Here is a tiny trained network, its code and every weight. The questions are about switching its units off for an input and a target symbol, where a switched-off unit gives its printed mean instead of its output.

import numpy as np


def w(rows, s, z=0):
    codes = np.array(rows[::2]) - 128.0
    scale = np.full(codes.shape[1], s)
    scale[-1] = z or s
    return codes * scale


def f(y):
    return np.maximum(y, 0)


def softmax(a):
    e = np.exp(a - a.max(-1, keepdims=True))
    return e / e.sum(-1, keepdims=True)


def log_softmax(a):
    a = a - a.max(-1, keepdims=True)
    return a - np.log(np.exp(a).sum(-1, keepdims=True))


def net(x, mask):
    ids = ['ΔΘΣΩαβγεζημφ'.index(c) for c in x.split()]
    T = len(ids)
    res = E[ids] + P[:T]
    r = res
    for j in range(2):
        rows = slice(2 * j, 2 * j + 2)
        q, k, v = (r @ M[0][rows].T for M in (Q, K, V))
        z = softmax(np.where(np.tri(T) > 0, q @ k.T / 2**0.5, -1e9)) @ v
        o = O[0][rows]
        res = res + np.where(mask[j], z, o[:, -1]) @ o[:, :-1]
    y = f(res @ A[0][:, :-1].T + A[0][:, -1])
    res = res + np.where(mask[2:26], y, B[0][:, -1]) @ B[0][:, :-1]
    return log_softmax(res[-1] @ U[:, :-1].T + U[:, -1])


Q, K, V, O, A, B = {}, {}, {}, {}, {}, {}
E = w([
[144,135,52],'Δ',
[170,157,63],'Θ',
[109,64,107],'Σ',
[136,52,103],'Ω',
[137,56,106],'α',
[88,100,220],'β',
[94,75,116],'γ',
[127,84,228],'ε',
[78,83,118],'ζ',
[177,255,122],'η',
[175,60,137],'μ',
[194,26,115],'φ',
],0.014)
P = w([
[18,72,2],'0',
[139,107,62],'1',
[145,108,72],'2',
[134,126,84],'3',
[142,128,101],'4',
[153,130,110],'5',
[154,133,121],'6',
[161,139,131],'7',
[169,141,139],'8',
[175,143,148],'9',
[184,150,155],'10',
[185,154,163],'11',
[187,156,171],'12',
],0.0091)
Q[0] = w([
[126,88,96],'H1',
[85,152,149],'H1',
[128,163,48],'H2',
[120,254,236],'H2',
],0.029)
K[0] = w([
[104,124,100],'H1',
[174,109,133],'H1',
[177,62,95],'H2',
[254,136,247],'H2',
],0.031)
V[0] = w([
[233,72,140],'H1',
[189,129,207],'H1',
[207,1,51],'H2',
[31,116,199],'H2',
],0.0096)
O[0] = w([
[239,100,134,112],'H1',
[159,70,98,2],'H1',
[253,81,189,233],'H2',
[144,208,172,217],'H2',
],0.012,0.002)
A[0] = w([
[75,116,223,14],'N1',
[148,230,125,34],'N2',
[111,107,84,106],'N3',
[190,184,6,167],'N4',
[117,25,121,84],'N5',
[111,155,177,68],'N6',
[69,152,127,192],'N7',
[150,197,36,233],'N8',
[80,94,178,127],'N9',
[81,120,92,95],'N10',
[134,56,83,80],'N11',
[74,88,113,154],'N12',
[63,21,131,117],'N13',
[154,218,114,210],'N14',
[121,177,155,128],'N15',
[82,135,113,56],'N16',
[180,200,31,1],'N17',
[70,122,248,140],'N18',
[95,183,78,63],'N19',
[90,127,41,85],'N20',
[132,143,61,29],'N21',
[153,238,41,79],'N22',
[157,164,72,48],'N23',
[75,65,208,122],'N24',
],0.012,0.0079)
B[0] = w([
[66,2,200,159],'N1',
[193,72,115,161],'N2',
[112,96,137,144],'N3',
[103,138,47,198],'N4',
[63,108,158,179],'N5',
[87,121,167,155],'N6',
[139,181,212,234],'N7',
[175,85,197,215],'N8',
[70,116,143,180],'N9',
[171,121,128,160],'N10',
[103,189,143,157],'N11',
[137,192,119,175],'N12',
[213,156,94,174],'N13',
[55,174,141,243],'N14',
[84,140,145,183],'N15',
[132,120,83,146],'N16',
[165,192,226,156],'N17',
[193,155,32,254],'N18',
[121,129,69,163],'N19',
[106,56,153,166],'N20',
[151,231,109,138],'N21',
[159,79,28,184],'N22',
[140,166,171,141],'N23',
[108,31,94,204],'N24',
],0.04,0.0081)
U = w([
[144,73,176,48],'Δ',
[138,88,162,47],'Θ',
[107,73,235,138],'Σ',
[127,239,178,187],'Ω',
[81,23,56,4],'α',
[137,85,202,88],'β',
[158,55,181,87],'γ',
[84,206,7,87],'ε',
[16,133,103,195],'ζ',
[212,145,75,220],'η',
[211,122,255,55],'μ',
[108,112,163,198],'φ',
],0.0051,0.0037)

Each question gives the input, a string of symbols that net reads in full, and the target symbol t.
The units are the heads (2 rows each of Q, K, V and O) and the neurons (one row each of A and B). Each row of codes is followed by its name. A weight is (code - 128) times the scale printed after its matrix; where a second scale follows, it is the last column's (O, A, B and U).
mask holds one flag per unit, heads first, then neurons. A switched-off unit (its flag False) gives its mean, the last column of its rows in O or B, instead of its output. The means were averaged over made-up inputs and are rounded, as every weight is.
A unit's drop is (log p(t) with every unit on - log p(t) with that unit switched off) / (log p(t) with every unit on - log p(t) with every unit switched off).
The circuit of an input: a set's keep is (log p(t) with only the set's units on - log p(t) with every unit switched off) / (log p(t) with every unit on - log p(t) with every unit switched off). Starting from the 12 units with the biggest drops (on a tie, the unit counted first), units are removed one at a time, each time the one whose removal leaves the highest keep (on an exact tie, the one counted first), for as long as the keep stays at least 0.8.
circuit, biggest first: the units of the circuit, biggest drop first
unit that matters most: the unit with the biggest drop
top k neurons: the k neurons with the biggest drops, biggest first
heads that matter: for each layer, one digit per head in row order, 1 if its drop is at least 0.15 and else 0, layers parted by /
input β β Ω φ Σ φ η α, target Ω: circuit, biggest first -> H2, N24
input β Θ η β, target η: circuit, biggest first -> N13, H2
input φ β β Δ Σ β ε β, target α: circuit, biggest first -> N24
input Δ μ μ η β φ η ζ, target α: top 2 neurons -> N7, N8
input η η η, target η: circuit, biggest first -> N8, N22, N4, N17
input η γ γ η φ β μ ζ, target μ: heads that matter -> 01
input φ ε Δ β Ω, target Σ: circuit, biggest first -> H2, N5
input ζ β η β φ ε β φ φ φ μ, target ζ: circuit, biggest first -> H1, N13
input β ζ Δ β β Ω Θ ε, target α: circuit, biggest first -> N7, N24
input Δ β φ β Σ, target α: heads that matter -> 11
input β β μ Σ γ β γ, target Ω: top 2 neurons -> N24, N14
input Σ β η, target η: circuit, biggest first -> N22, N8, N4, N17
input β Δ β γ Σ β η ζ, target Ω: circuit, biggest first -> H2, N24, N22
input Σ Σ η β η ζ, target η: unit that matters most -> H2
input γ β μ φ η ζ φ ζ β β β φ, target ε: top 4 neurons -> N8, N18, N7, N20
input β ζ η η Ω φ β φ η, target ε: top 3 neurons -> N4, N8, N7
input γ ζ φ μ, target ε: heads that matter -> 11
input β β Σ β η β α, target Ω: heads that matter -> 11
input η φ β η β φ φ η β Ω, target μ: heads that matter -> 01
input φ β Σ α η β β ζ ζ, target Σ: top 2 neurons -> N18, N5
input β ζ β β Δ β Δ β β β α β Σ, target Ω: heads that matter -> 01
input φ β φ Σ, target Σ: unit that matters most -> H2
input ζ β Δ β η Σ η α η ε, target η: heads that matter -> 01
input η β γ β Δ β η η ε μ, target μ: heads that matter -> 11
input Σ φ β μ β Ω β Σ Ω, target η: heads that matter -> 11
input Ω μ β Δ φ Σ Δ Δ β β β β β, target ζ: heads that matter -> 01
